Here is a tiny trained network, its code and every weight. The questions are about switching its units off for an input and a class, where a switched-off unit gives its printed mean instead of its output.

import numpy as np


def w(rows, s, z=0):
    codes = np.array(rows[::2]) - 128.0
    scale = np.full(codes.shape[1], s)
    scale[-1] = z or s
    return codes * scale


def norm(h):
    return h / np.sqrt((h * h).mean(-1, keepdims=True) + 1e-5)


def f(y):
    return np.maximum(y, 0)


def log_softmax(a):
    a = a - a.max(-1, keepdims=True)
    return a - np.log(np.exp(a).sum(-1, keepdims=True))


def net(x, mask):
    res = np.array(x, float).reshape(1, 4) / 4 @ E
    u = 0
    for l in range(3):
        y = f(norm(res) @ A[l][:, :-1].T + A[l][:, -1])
        res = res + np.where(mask[u : u + 10], y, B[l][:, -1]) @ B[l][:, :-1]
        u += 10
    return log_softmax(norm(res)[-1] @ U[:, :-1].T + U[:, -1])


A, B = {}, {}
E = w([
[96,233,61,85,68,184,146,148,54],'x0',
[65,178,141,38,179,74,119,84,158],'x1',
[93,34,111,100,136,123,109,82,2],'x2',
[30,133,110,223,114,86,145,129,148],'x3',
],0.00062)
A[0] = w([
[45,195,164,76,207,72,53,110,147,35],'0.n0',
[24,129,106,210,87,95,105,97,149,14],'0.n1',
[27,138,114,201,88,95,121,116,150,7],'0.n2',
[196,85,142,181,100,221,29,230,107,146],'0.n3',
[217,116,80,59,121,134,102,115,158,80],'0.n4',
[39,228,154,55,246,85,72,115,141,46],'0.n5',
[155,113,122,231,50,201,69,214,87,14],'0.n6',
[59,77,68,110,145,87,93,89,31,50],'0.n7',
[24,132,113,205,102,108,132,101,150,12],'0.n8',
[108,164,114,125,91,171,221,138,100,29],'0.n9',
],0.0012,0.0017)
B[0] = w([
[127,80,101,101,56,112,208,92,153,186],'0.n0',
[118,131,106,196,206,55,253,224,48,157],'0.n1',
[135,137,114,172,187,67,219,197,65,151],'0.n2',
[106,118,116,96,128,103,161,74,148,255],'0.n3',
[136,128,172,98,128,150,149,156,93,172],'0.n4',
[128,74,109,87,59,94,196,92,165,218],'0.n5',
[125,84,83,108,71,80,200,49,177,172],'0.n6',
[61,116,191,141,122,209,131,130,130,197],'0.n7',
[165,146,109,158,190,92,209,196,54,153],'0.n8',
[110,154,75,95,137,68,70,126,113,139],'0.n9',
],0.0023,0.00085)
A[1] = w([
[154,95,208,191,236,67,76,118,171,70],'1.n0',
[203,69,84,202,70,138,142,131,128,43],'1.n1',
[83,152,133,184,169,113,139,237,95,60],'1.n2',
[144,202,100,169,102,110,142,181,227,107],'1.n3',
[176,145,154,39,105,156,136,95,147,138],'1.n4',
[173,201,132,152,148,132,86,177,183,67],'1.n5',
[91,249,64,119,122,175,142,146,79,48],'1.n6',
[99,85,125,160,161,155,59,113,53,42],'1.n7',
[177,106,107,190,70,177,98,202,117,79],'1.n8',
[205,140,166,77,143,157,80,138,95,2],'1.n9',
],0.0022,0.0015)
B[1] = w([
[137,133,43,157,21,115,61,192,109,241],'1.n0',
[76,165,91,4,107,72,191,63,215,184],'1.n1',
[141,228,84,158,219,92,181,191,83,175],'1.n2',
[62,80,208,124,164,196,101,82,19,252],'1.n3',
[108,126,119,231,167,102,176,161,138,252],'1.n4',
[55,89,177,151,119,192,125,87,17,166],'1.n5',
[160,1,92,185,68,66,30,170,180,220],'1.n6',
[53,238,227,166,113,222,106,104,131,165],'1.n7',
[92,100,114,45,146,95,183,69,173,156],'1.n8',
[180,226,52,244,231,100,245,219,111,163],'1.n9',
],0.0022,0.0015)
A[2] = w([
[105,118,76,110,127,181,127,101,65,157],'2.n0',
[137,128,103,176,104,117,184,148,202,78],'2.n1',
[94,149,227,124,130,222,90,84,106,39],'2.n2',
[226,158,108,92,210,132,152,154,109,10],'2.n3',
[65,96,121,196,141,96,158,111,129,127],'2.n4',
[120,132,110,41,117,85,167,51,168,38],'2.n5',
[205,145,104,147,205,147,152,167,115,2],'2.n6',
[123,138,62,117,75,152,66,154,123,46],'2.n7',
[144,114,88,125,77,116,4,154,138,43],'2.n8',
[164,90,80,117,81,106,13,160,128,57],'2.n9',
],0.0029,0.0011)
B[2] = w([
[151,130,171,127,160,109,108,130,180,193],'2.n0',
[126,128,136,80,153,145,91,107,102,198],'2.n1',
[42,40,207,122,217,215,11,67,45,173],'2.n2',
[52,175,43,176,157,74,186,169,68,161],'2.n3',
[182,158,97,91,151,145,146,142,120,252],'2.n4',
[204,46,60,73,39,218,177,62,185,196],'2.n5',
[55,199,48,163,178,65,196,174,71,168],'2.n6',
[186,124,168,133,155,81,127,140,169,160],'2.n7',
[223,217,251,191,48,58,50,202,220,172],'2.n8',
[167,241,217,168,65,84,68,190,178,178],'2.n9',
],0.0031,0.0026)
U = w([
[212,16,11,8,11,178,248,2,237,193],'0',
[72,247,6,237,252,20,245,246,12,106],'1',
[238,226,240,231,8,12,4,234,237,120],'2',
[7,32,248,145,238,251,8,33,21,4],'3',
],0.0048,0.0013)

Each question gives the input, the list of numbers given to net, and the class t.
The units are the neurons (one row each of A and B). Each row of codes is followed by its name. A weight is (code - 128) times the scale printed after its matrix; where a second scale follows, it is the last column's (A, B and U).
mask holds one flag per neuron, layer by layer. A switched-off neuron (its flag False) gives its mean, the last column of its row in B, instead of its output. The means were averaged over made-up inputs and are rounded, as every weight is.
A unit's drop is (log p(t) with every unit on - log p(t) with that unit switched off) / (log p(t) with every unit on - log p(t) with every unit switched off).
The circuit of an input: a set's keep is (log p(t) with only the set's units on - log p(t) with every unit switched off) / (log p(t) with every unit on - log p(t) with every unit switched off). Starting from the 12 units with the biggest drops (on a tie, the unit counted first), units are removed one at a time, each time the one whose removal leaves the highest keep (on an exact tie, the one counted first), for as long as the keep stays at least 0.8.
units of the circuit, in order: the units of the circuit, biggest drop first
unit that matters most: the unit with the biggest drop
top k neurons: the k neurons with the biggest drops, biggest first
top k neurons in layer l: the k neurons of layer l with the biggest drops, biggest first
input [0,-6,-8,-3], class 3: units of the circuit, in order : 1.n3; 2.n2
input [1,-2,-5,5], class 1: top 3 neurons : 1.n2; 0.n1; 0.n2
input [-5,0,-7,-6], class 3: units of the circuit, in order : 1.n5; 1.n3; 2.n2
input [0,8,7,-6], class 0: top neuron in layer 2 : 2.n5
input [8,-2,2,-7], class 2: units of the circuit, in order : 1.n6; 2.n8
input [7,-3,4,-6], class 2: units of the circuit, in order : 1.n6; 2.n9
input [-2,6,3,6], class 0: units of the circuit, in order : 0.n5; 2.n5
input [-8,-2,5,-7], class 2: units of the circuit, in order : 1.n0; 2.n9
input [-7,8,4,2], class 0: top 3 neurons : 0.n0; 0.n5; 1.n6
input [2,4,5,-6], class 1: top 2 neurons : 1.n9; 1.n3
input [-2,0,-5,-5], class 1: top 2 neurons : 1.n9; 0.n4
input [-7,3,7,-3], class 2: top 2 neurons : 1.n0; 1.n3
input [6,-5,-7,6], class 3: top 4 neurons : 1.n3; 1.n0; 1.n5; 1.n4
input [3,2,1,0], class 2: units of the circuit, in order : 1.n6
input [3,0,-4,-2], class 3: top 3 neurons : 1.n3; 1.n5; 1.n0
input [0,7,7,6], class 0: top 3 neurons : 0.n5; 1.n3; 0.n0
input [-5,0,2,-5], class 1: top 3 neurons in layer 1 : 1.n9; 1.n6; 1.n4
input [-2,-1,-8,-8], class 1: top 3 neurons in layer 1 : 1.n9; 1.n4; 1.n7
input [4,7,-8,-3], class 3: top 3 neurons in layer 1 : 1.n3; 1.n5; 1.n1
input [1,-5,1,-5], class 0: units of the circuit, in order : 1.n1
input [5,6,6,-4], class 0: top 2 neurons : 1.n0; 1.n3
input [8,-8,3,6], class 0: top 2 neurons in layer 1 : 1.n1; 1.n8
input [-7,0,2,-8], class 1: top 2 neurons : 1.n9; 1.n6
input [-8,-1,7,-4], class 2: top 2 neurons : 1.n0; 1.n3
input [6,-4,5,0], class 2: top 2 neurons : 1.n6; 1.n3
input [-3,-4,-5,-3], class 3: top 2 neurons : 1.n3; 1.n5
input [1,4,-4,-5], class 1: unit that matters most : 1.n4
